[ 240 -211  -84 -210 -229  331 -151   98  141  156  -56  -76  -22   42
 -286 -137  295 -140  164   37  -17 -263  238 -159  580  631  -90 -127
   71  146 -200 -241  140 -273  213  -18 -230  316  125]	0
[ 304  232    8 -102  -93  540 -274  204  401  102  -54 -317  257 -302
   91  754  138   46 -109   68 -204 -190  -33 -155   72  171  -13 -135
   33  100 -134 -385  108 -189  353  217 -607  128  122]	6
[ 164   66   25  114 -118 -194 -144  134  148   82    6   46   33 -386
  150  -94   36 -169   20 -149  150    9 -177  176 -268  484 -187   49
   31  -53  -65  -23  251   26  241  273 -244  196  153]	2
[ 322 -221  -54 -215 -214  438 -217  131  139  165   31 -152  -25   30
 -238  -86  324 -110  113   42   -7 -242  269 -190  598  668  -29 -162
   81  101 -162 -228  106 -296  302  -64 -161  294  135]	1
[  98   19  -53   52  -67 -315 -112  180   62   15 -104   14   12 -385
  229 -177   65 -206   99 -127  118   68  -94  153 -147  468 -286  215
  -33  140 -149    1  287  -17  183  261 -245  114   80]	8
[ 209   -3   71   97  -83 -229 -221  150  147   43   36  -66   22 -371
  237  -28   75 -217  -39 -126   86   65 -184  159 -287  504 -147   48
   55  -46  -66  -38  255   -2  290  263 -109  259  175]	10
[ 360   86   -5   12   -8  132  -92  289  147   32  152 -550  -15 -315
  231   23   73  -91 -127 -101  -10  -37  159  171 -167  218   87  -26
 -202 -189 -154    5   98 -229  135 -197  159 -166  306]	5
[ 401  123  -42   38  -23  190  -81  322  147   38  221 -468   50 -322
  126   14   17  -64 -167 -139   64    5   89  207 -144  255   52   35
 -197 -197 -110  -27  152 -279  212 -220  152 -136  327]	0
[ 314  233  -20  -98 -121  608 -298  266  499   69 -176 -263  199 -274
   26  838   72  184  -36   94  -96 -139  -92  -80  145  245   58 -227
   52   44 -133 -367   40 -156  279  190 -623  -50   89]	0
[ 113  -42 -112   53  -75 -249 -184  202   99   30  -92  -47   -5 -335
  146 -220   91 -177  101 -136  140   25  -37  131  -65  560 -246  141
  -34   75 -161   10  277  -48  146  169 -171   57  132]	9
[ 373  215  -10 -129 -110  554 -260  252  431   48  -42 -372  248 -301
   99  772  120   88 -148   78 -219 -206  -40 -108   75  155   34 -159
   30   95 -146 -394   83 -257  342  181 -575  153  128]	4
[ 280 -240  -28 -155 -237  351 -232  102  123  102   35 -150  -49   48
 -197 -138  340 -183  108   61  -29 -209  258 -156  506  597  -10  -71
   45   91 -180 -216  163 -247  243  -34 -113  282  162]	8
[ 274  216  -20 -112 -134  505 -245  235  457   51 -189 -260  202 -290
  106  812   75  178   -5  102 -152 -128  -56  -69   87  166   15 -191
   77  111 -179 -391    8 -140  256  247 -645   17   39]	3
[ 283 -153  -36 -218 -188  239 -180  173  155  179 -104  -53  -33   50
 -187 -210  236 -132  118  -31   50 -237  176 -123  536  722  -87 -161
  -14  154 -159 -152  178 -233  273   -3 -271  273   79]	1
[ 254 -146  -88 -198 -186  187 -157  184  138  157 -126  -44  -43    3
 -237 -271  217  -76  158  -33   62 -240  210  -56  501  651  -93 -113
  -94  141 -175 -135  187 -251  187  -44 -297  211   82]	1
[ 267 -205  -85 -208 -229  347 -170  112  119  136   21 -119   -5   53
 -251 -159  303 -169  121   73   -9 -244  242 -169  577  662  -73 -119
   56  126 -179 -235  147 -258  245  -34 -163  306  152]	10
[ 252 -134  -88 -233 -182  285 -125  128  113  178  -68  -60    4  -13
 -205 -238  255 -189  128  -36   41 -299  236 -120  583  639 -159  -81
  -27  207 -169 -197  229 -286  284   15 -325  336   59]	7
[ 288  224  -51 -148  -94  563 -236  198  396   70  -31 -335  248 -315
   59  741  101   88  -79   63 -160 -217    0 -143  170  150  -29 -136
   14  141 -151 -369  116 -288  300  226 -524  134  117]	9
[ 195   21   -3  101 -111 -105 -192  148  214   87   74  -28   37 -418
  113   12   47 -184   11 -137  120  -13 -176  147 -193  497 -163   52
   62  -72  -80  -61  259  -10  238  265 -205  189  186]	0
[ 334  213   25 -122 -108  485 -255  226  357   62  -85 -318  232 -234
   99  717  137   58 -144   42 -195 -174  -27 -119   45  186   -6 -176
    1  116 -129 -345   94 -226  356  182 -562  184  115]	8
[ 364  182   66 -161 -129  581 -274  219  442   65  -76 -380  220 -233
   95  849  159   82 -158   51 -217 -161  -43 -149   64  250   32 -259
   67   66 -126 -370   47 -233  393  192 -557  172  119]	1
[  77    5  -61   49  -76 -361 -133  176  101   31 -111   38   20 -378
  215 -180   61 -192  121 -128  144   71 -123  183 -101  475 -262  170
  -10  116 -149  -15  297  -16  180  260 -221  140  110]	5
[ 366  208   59 -136  -95  540 -282  219  414   69  -56 -396  246 -209
  114  824  161   25 -220   38 -255 -182  -35 -147   53  221   23 -222
   51   81 -112 -362   80 -193  410  169 -575  177  115]	7
[ 342   69  -52   43  -24  109 -114  300  125  -22  175 -512    9 -294
  241   -6   84 -142 -147 -106   12   16  124  178 -136  251   34   27
 -178 -174 -139  -40  159 -239  178 -191  238 -136  327]	6
[ 338  183  -19 -145 -149  626 -308  281  522   47 -137 -317  206 -233
   73  875   88  221  -24  121 -157 -159  -84 -112  165  210  103 -249
  102   39 -154 -393   -4 -148  270  229 -592   -9   85]	9
[ 277   47  -25   40  -17  179 -109  305  172   63  112 -379   -6 -191
  183   33   64 -112 -103 -103   64  -71  136   95    4  219   90  -25
 -185 -205 -141   55  182 -166  101 -225  108 -292  296]	3
[ 184   -7   -8   39  -69 -261 -167  224  160   44  -27  -83   14 -360
  264  -60   90 -168   55 -108   79   53 -142  138 -148  526 -181   98
   49   67 -142  -28  203   -4  237  229 -153   86  131]	5
[ 343  116  -23   21  -40  196 -124  276  177   64  199 -443   27 -264
  154   74   18  -60 -123 -149   82  -61  105  160  -53  289  116  -56
 -204 -240 -119   27  167 -205  138 -184  123 -197  312]	2
[ 336   59  -80   14  -82  214 -168  290  187   54  167 -484    9 -266
  144    5   78  -36  -87 -114   32  -69  142  138  -25  270  102  -41
 -177 -243 -142  -20  127 -208   64 -199  151 -220  331]	9
[ 244 -139  -99 -196 -192  170 -125  153   81  139 -110  -45  -34    4
 -206 -267  239 -113  115  -16   25 -261  208  -71  489  623 -116  -85
  -50  200 -161 -155  173 -248  213  -39 -308  246   65]	4
[ 201  -10   -1   67  -62 -297 -177  210  111  -16  -24  -67  -26 -404
  255 -140   73 -183   44 -124  117   91 -136  193 -189  470 -195  177
    2   67 -130  -12  261  -78  220  237  -71  114  151]	8
[ 296   74  -34   55  -13  111 -144  294  116   -4   77 -378  -27 -186
  219  -35   42 -122 -144 -145   69  -15   99  195  -80  189  106    7
 -249 -215 -109   45  215 -171   76 -214  118 -221  302]	10
[ 158  208  -45 -135 -125  405 -223  202  425   58 -241 -155  210 -236
   62  733  -24  161   35  121  -88 -119  -71  -67  141  132   -1 -166
    0  147 -156 -307   67 -150  189  263 -648   13   31]	5
[ 327  190  -37 -137 -127  610 -288  264  485   37 -125 -337  196 -229
  114  837   73  188  -43   89 -150 -153  -39  -96  163  203   81 -274
   80   59 -174 -380  -12 -197  258  198 -511   12  104]	9
[ 317 -119  -42 -219 -175  297 -167  152  173  178  -45 -114  -20  -11
 -223 -151  243 -106   94  -64   38 -275  178  -89  516  662  -62 -151
    2  122 -171 -188  150 -250  248  -10 -279  256   91]	10
[ 203   61   51  116 -108 -167 -172  134  121  102   71  -14   44 -362
  191  -66   85 -176  -55 -227  122   -5 -173  148 -222  522 -203   17
   68  -53  -25  -25  241   17  278  237 -209  279  144]	1
[ 306  209    6 -126 -145  575 -292  258  479   61 -161 -274  203 -244
  139  851   84  167  -12  124 -144 -142  -67  -91  142  222   66 -212
   98   67 -154 -404   15 -106  280  237 -611  -18   62]	10
[ 159  -28  -53   53  -74 -314 -176  210  107    6    2   -9    2 -345
  242 -165   38 -202   57 -137  128   97 -102  154 -100  493 -221  180
   -1   76 -110  -13  299  -46  238  198 -112  117  134]	4
[ 155   26    4  106  -97 -225 -192  131  117   61   71   -2   54 -349
  192 -108   40 -190  -25 -177  119   54 -168  181 -260  463 -196   81
    0  -31  -61  -26  252   -2  264  252 -212  286  157]	1
[ 259 -275 -114 -217 -285  389 -228  111  178  148  -17 -106  -37  119
 -268 -120  323 -107  177    6  -17 -263  252 -175  590  617  -36 -228
   79   44 -183 -209   84 -224  162  -80 -190  278  158]	1
[ 294 -259  -32 -209 -247  436 -245  139  205  157  -36 -138  -32  100
 -288  -60  301 -115  128   69   -1 -255  229 -176  575  710   33 -229
   75   23 -193 -184   89 -246  245  -77 -163  239  159]	2
[ 297  178   -3 -125 -127  489 -269  262  457   64 -170 -277  189 -221
  132  818   94  136  -47  111 -167 -106  -78  -97   96  221   57 -250
   71   78 -173 -360   20 -136  261  225 -551   34   89]	0
[ 299   43  -10   66  -62  138 -132  299  147   75  101 -368    0 -193
  221   20  123 -140 -131 -137   55  -21  106  134 -124  226  102  -69
 -165 -243 -120   19  205 -108  124 -184   40 -175  296]	9
[ 356  214   23 -132  -93  493 -283  230  410   35  -65 -401  237 -294
  187  802  122   84 -158   64 -232 -140  -67  -94   -9  155   37 -185
   27  102 -151 -375   45 -215  356  228 -562  151  115]	6
[ 241 -141 -112 -191 -195  179 -137  174  143  115  -90  -30  -35  -57
 -166 -284  195 -144  181  -26   54 -237  160  -53  453  591 -104  -43
  -85  201 -203 -156  209 -278  188   43 -305  242   72]	3
[  83  -10  -53   60  -95 -313 -152  200  106   45 -111   -4   31 -391
  272 -189   92 -198  109  -86  125   78 -131  143 -166  483 -257  176
  -10   98 -158   -1  269  -34  181  257 -205  119  107]	1
[ 263 -136  -57 -235 -177  213 -148  178  150  167 -121  -78  -22  -10
 -200 -201  216 -134  142  -38   41 -255  202  -86  524  692 -106 -144
  -59  179 -203 -152  177 -244  240    2 -334  257   68]	3
[ 182   65    5  115  -87 -251 -161  156  115   65    9  -36   50 -398
  250 -122   75 -212   -8  -97   78    1 -127  145 -298  457 -242  115
    4   13  -86  -19  260   45  263  251 -230  173  148]	2
[ 254  229  -49 -151 -151  525 -250  268  492   71 -199 -214  246 -271
   73  778   29  210   28  106 -109 -154  -88  -62  174  224   15 -171
   49  113 -184 -375   45 -152  243  251 -659  -24   58]	2
[  67  -13  -59   46  -79 -379 -138  201   94   37 -148   23   19 -387
  257 -179   72 -212  153  -54  122   83 -121  142 -141  482 -271  183
  -27  116 -179   17  285   25  176  274 -253   89   95]	3
[ 350  196   38 -170 -119  541 -238  284  473   40 -170 -311  190 -254
  113  899   72  181  -58   86 -168  -89  -84  -70  122  225   61 -257
  105  110 -172 -389  -15 -190  312  239 -559   68   56]	8
[ 304  239   -6 -131 -102  530 -252  214  425   68  -95 -307  261 -296
   66  739  120  105  -84   71 -182 -194  -35 -105  128  159   -4  -99
   18  142 -161 -395  107 -247  339  223 -615  111   94]	7
[ 260 -142 -105 -209 -207  293 -154  165  158  158 -101  -75  -28   47
 -248 -257  223 -109  138  -44   62 -271  204  -99  533  678 -100 -146
  -29  144 -172 -166  157 -246  198  -41 -294  206   96]	9
[ 178   14   38   90  -82 -132 -206  146  160   88   31  -67   48 -402
  178   -9  100 -213  -21 -107  106   20 -154  122 -231  478 -181   61
   71  -32  -79  -45  240  -10  292  275 -197  236  149]	7
[ 312 -243  -63 -173 -244  402 -242   84  146  116   65 -185  -37   54
 -233 -118  349 -171  110   44  -37 -234  263 -182  562  614  -41 -109
   67   80 -153 -229  132 -287  280  -89  -63  288  186]	5
[ 296 -159  -17 -219 -201  288 -172  130  170  175  -82  -78  -57   23
 -183 -157  249  -98  121   -9   42 -241  163  -95  481  653  -42 -158
   19  138 -159 -183  132 -242  263   22 -297  254   84]	1
[ 292 -152  -90 -245 -184  293 -175  151  149  153  -44  -88  -23  -35
 -221 -170  244 -151  120  -15   45 -280  194 -106  594  673  -99 -107
    3  165 -169 -205  200 -290  252   10 -244  262  107]	10
[ 356  181  -48 -164 -174  640 -286  239  510   28  -59 -326  206 -267
   79  881   81  163  -30  121 -169 -149  -47  -97  202  219   53 -216
  132   64 -165 -442    2 -185  275  219 -476  -14  115]	2
[ 129  -12  -53   66  -60 -338 -128  210   51   30 -120    2   -7 -304
  199 -216   71 -145   64 -171  145   81  -91  178 -167  533 -252   93
  -28  103 -140   51  224   -5  181  183 -216  120   77]	9
[ 269  195  -45 -107 -117  547 -310  281  502   66 -176 -273  221 -270
  100  801   58  154  -33  108 -145 -110  -66 -104  129  235   38 -188
   51   57 -162 -378   51 -143  281  209 -587  -48  107]	6
[ 363  194   19 -158  -85  521 -274  221  394   40  -41 -411  239 -264
  132  818  131   75 -175   85 -239 -160  -42 -116   66  166   35 -180
   33  127 -130 -362   52 -250  401  192 -509  190  120]	5
[ 297 -149  -82 -213 -179  293 -186  155  157  133  -39 -125  -36  -18
 -210 -212  231 -137  103  -55   48 -281  188  -86  509  704  -88 -118
  -30  160 -167 -171  176 -300  268   -1 -239  260  106]	9
[ 204   37   41  121  -87 -210 -167  140  107   35   45  -56   37 -396
  236  -46   64 -190  -42 -125  100   59 -148  177 -328  452 -170   76
   18  -37  -71  -20  258  -11  289  257 -181  260  159]	2
[ 129   -8  -63   69  -69 -242 -149  227  115   14  -35  -17   19 -371
  251 -138   53 -168   86 -131  144   74 -114  167 -118  485 -235  171
   -6   69 -141  -26  269  -40  215  226 -152  102  120]	3
[ 314  190  -17 -154 -129  528 -278  259  490   68 -137 -285  210 -241
  151  869   96  118  -34  116 -170 -104 -104 -104  160  224   35 -229
  119  101 -159 -408   34 -132  315  268 -546   42   79]	7
[ 204   60   39  137  -94 -225 -184  127  112   62   51  -18   14 -388
  195  -52   52 -193  -26 -165  131   19 -169  192 -282  482 -173   64
   44  -24  -41  -37  261   30  283  254 -189  238  148]	4
[ 330  221    4 -157 -116  537 -257  240  419   76 -104 -360  249 -235
   88  755  131  119 -107   40 -187 -202  -43 -132  101  217    2 -223
   19   90 -155 -350   44 -223  318  183 -589  137  123]	8
[ 280 -163  -42 -233 -208  292 -206  176  184  187 -129 -108  -29   35
 -191 -148  247 -109  143  -12   40 -267  178  -94  524  704  -45 -204
  -13  124 -189 -159  127 -238  225  -30 -315  223   98]	1
[ 223   19   43  117 -102 -203 -188  157  111   91   74   -6   18 -344
  216  -67   90 -207  -36 -182  126   45 -168  150 -257  511 -179    9
   74  -43  -52  -38  257   14  300  260 -131  273  181]	9
[ 274  219  -35 -123 -101  479 -264  251  464   64 -120 -270  208 -299
  136  777   27  160   -7  122 -116 -128  -83  -83  124  166   13 -159
   48  123 -154 -359   76 -171  252  278 -551    5   82]	9
[ 131   43   23  130  -88 -256 -191  113  110   68  -28   -7   27 -389
  192 -177   68 -222   22 -127  119   50 -148  171 -307  449 -233  126
  -42    6  -87    1  267   20  243  246 -246  204  152]	3
[ 212 -199  -70 -178 -233  313 -206   96  127  170  -61  -69   -5   18
 -248 -202  278 -175  159   92   10 -243  227 -147  514  636  -78  -66
  -10  138 -177 -192  182 -242  240  -14 -254  267  157]	5
[ 242  183  -81 -103 -151  538 -261  268  478   47 -182 -209  211 -240
   49  720   37  185   18   69  -96 -135  -53  -63  170  208   19 -186
   44   67 -178 -352   25 -141  217  190 -617  -29   56]	3
[ 345  128   35   11   -3  191 -137  299  145   30  122 -507  -11 -263
  203   36   41  -76 -152 -141   59  -38   96  179 -119  308  104  -66
 -227 -225  -96   29  145 -229  144 -194  127 -168  308]	2
[ 319   69   66   58  -44  107 -144  306  153   69   38 -322    2 -182
  254   63   78 -112 -116  -97   32   18   55  151 -124  205  117  -24
 -162 -200 -116    2  175 -110  141 -161    6 -194  280]	5
[ 349 -261  -20 -209 -236  399 -268  153  202  129   65 -197  -39   73
 -160  -53  317 -183   86   32  -42 -247  208 -168  520  690   35 -230
  101   54 -174 -228  103 -264  281  -37  -89  299  184]	7
[ 322  119  -15    6  -10  182 -107  276  126   29  214 -534    7 -324
  201   29   45  -85 -154 -117   53  -75  180  143  -68  197   76   -6
 -224 -157 -112    6  170 -294  129 -199  212 -160  304]	4
[ 155   46   11   74  -91 -254 -143  163  122   89  -36  -34   39 -447
  248 -121   74 -224   46 -121   98   36 -160  183 -300  428 -237  104
   15   35 -125  -29  236    5  215  287 -251  219  135]	10
